Below are the code and all the weights of a small trained network. Each question names an input and a class and asks about switching units off, where a switched-off unit gives its printed mean instead of its output.

import numpy as np


def w(rows, s, z=0):
    codes = np.array(rows[::2]) - 128.0
    scale = np.full(codes.shape[1], s)
    scale[-1] = z or s
    return codes * scale


def f(y):
    return np.maximum(y, 0)


def log_softmax(a):
    a = a - a.max(-1, keepdims=True)
    return a - np.log(np.exp(a).sum(-1, keepdims=True))


def net(x, mask):
    res = np.array(x, float).reshape(1, 8) / 4 @ E
    y = f(res @ A[0][:, :-1].T + A[0][:, -1])
    res = res + np.where(mask, y, B[0][:, -1]) @ B[0][:, :-1]
    return log_softmax(res[-1] @ U[:, :-1].T + U[:, -1])


A, B = {}, {}
E = w([
[149,139,96,153,114,116,92,132],'x0',
[126,120,124,134,126,137,133,129],'x1',
[131,127,131,120,137,127,129,124],'x2',
[162,95,142,32,111,199,79,221],'x3',
[50,158,7,92,176,74,159,208],'x4',
[41,168,154,122,144,228,44,97],'x5',
[167,254,92,156,111,183,197,153],'x6',
[114,98,133,129,143,163,169,123],'x7',
],0.0086)
A[0] = w([
[165,229,79,148,98,158,211,176,102],'neuron 0',
[65,165,131,134,124,80,185,50,33],'neuron 1',
[225,88,89,107,119,36,212,191,77],'neuron 2',
[177,67,144,91,79,68,178,100,47],'neuron 3',
[94,181,58,123,174,98,158,227,141],'neuron 4',
[95,63,74,106,153,46,52,131,138],'neuron 5',
[206,90,156,90,87,172,103,255,94],'neuron 6',
[133,26,99,158,98,96,87,88,40],'neuron 7',
[162,122,167,119,80,169,90,84,3],'neuron 8',
[137,125,87,204,126,37,156,74,125],'neuron 9',
[43,124,97,48,142,93,137,177,58],'neuron 10',
[41,157,115,107,151,145,94,127,56],'neuron 11',
[107,114,50,152,183,100,129,160,53],'neuron 12',
[74,37,169,120,181,85,149,165,60],'neuron 13',
[214,120,176,156,63,146,151,115,63],'neuron 14',
[180,113,129,44,154,137,106,243,76],'neuron 15',
],0.0092,0.0045)
B[0] = w([
[218,179,219,40,153,212,89,177,237],'neuron 0',
[147,146,138,204,121,119,231,215,190],'neuron 1',
[17,201,56,152,55,210,6,125,254],'neuron 2',
[53,102,74,156,86,179,42,70,192],'neuron 3',
[192,76,167,135,69,105,99,26,250],'neuron 4',
[182,174,218,42,175,181,105,172,231],'neuron 5',
[134,116,113,254,211,101,179,164,229],'neuron 6',
[175,211,210,52,133,177,189,209,190],'neuron 7',
[108,24,78,143,83,101,142,83,169],'neuron 8',
[117,164,160,213,176,87,178,172,237],'neuron 9',
[138,36,149,144,53,68,117,51,209],'neuron 10',
[84,118,107,208,124,191,40,104,182],'neuron 11',
[184,13,132,104,59,88,153,34,190],'neuron 12',
[187,213,158,36,143,166,137,157,201],'neuron 13',
[199,43,132,61,51,122,104,44,186],'neuron 14',
[107,124,160,214,213,52,193,174,221],'neuron 15',
],0.0077,0.0097)
U = w([
[174,46,103,115,82,89,147,95,5],'0',
[172,155,134,59,155,167,138,190,37],'1',
[8,134,69,168,116,186,67,144,92],'2',
[117,107,109,208,181,77,196,188,9],'3',
[135,114,101,121,139,132,133,148,253],'4',
],0.012,0.0077)

Each question gives the input, the list of numbers given to net, and the class t.
The units are the neurons (one row each of A and B). Each row of codes is followed by its name. A weight is (code - 128) times the scale printed after its matrix; where a second scale follows, it is the last column's (A, B and U).
mask holds one flag per neuron, in row order. A switched-off neuron (its flag False) gives its mean, the last column of its row in B, instead of its output. The means were averaged over made-up inputs and are rounded, as every weight is.
A unit's drop is (log p(t) with every unit on - log p(t) with that unit switched off) / (log p(t) with every unit on - log p(t) with every unit switched off).
The circuit of an input: a set's keep is (log p(t) with only the set's units on - log p(t) with every unit switched off) / (log p(t) with every unit on - log p(t) with every unit switched off). Starting from the 12 units with the biggest drops (on a tie, the unit counted first), units are removed one at a time, each time the one whose removal leaves the highest keep (on an exact tie, the one counted first), for as long as the keep stays at least 0.8.
units of the circuit, in order: the units of the circuit, biggest drop first
most important unit: the unit with the biggest drop
top k neurons: the k neurons with the biggest drops, biggest first
drop of u: that unit's drop, to one decimal
input [1,-2,-7,7,7,1,1,3], class 0: most important unit => neuron 4
input [1,-5,4,3,-1,6,-6,-3], class 1: top 4 neurons => neuron 2; neuron 5; neuron 3; neuron 7
input [-6,0,2,-6,2,-4,-8,2], class 1: top 2 neurons => neuron 13; neuron 5
input [8,-6,-7,-8,-4,5,-4,-3], class 3: units of the circuit, in order => neuron 2; neuron 9
input [-5,-1,3,-3,-4,-6,2,5], class 2: units of the circuit, in order => neuron 2; neuron 3
input [-3,-1,5,6,-4,-1,-5,-3], class 3: units of the circuit, in order => neuron 6; neuron 15
input [3,-8,5,-7,-8,7,8,2], class 0: top 3 neurons => neuron 14; neuron 8; neuron 2
input [-5,7,-3,1,-2,-6,-3,-5], class 2: top 2 neurons => neuron 2; neuron 3
input [-3,6,1,-4,-7,1,7,-5], class 0: top 2 neurons => neuron 14; neuron 5
input [-5,5,8,6,-8,3,7,-6], class 0: units of the circuit, in order => neuron 14; neuron 8
input [2,6,-5,8,3,-6,6,4], class 3: top 3 neurons => neuron 6; neuron 15; neuron 5
input [-6,-8,-8,7,-7,7,3,-4], class 0: top 2 neurons => neuron 2; neuron 8
input [7,-2,3,-6,1,5,-7,0], class 1: units of the circuit, in order => neuron 5; neuron 7
input [3,6,-6,2,1,-2,-5,-4], class 1: units of the circuit, in order => neuron 5
input [3,-3,-7,-3,-2,1,-2,-7], class 3: top 4 neurons => neuron 2; neuron 0; neuron 13; neuron 4
input [1,7,-8,-4,0,-2,4,-2], class 1: top 4 neurons => neuron 0; neuron 6; neuron 15; neuron 10
input [-4,3,1,-4,-6,3,6,-2], class 0: top 2 neurons => neuron 14; neuron 5
input [5,-8,8,7,-4,0,2,-1], class 3: drop of neuron 6 => 0.2
input [0,-1,-7,5,1,-8,2,-3], class 2: drop of neuron 2 => 1.1
input [6,-7,4,-2,8,1,-6,1], class 0: units of the circuit, in order => neuron 12
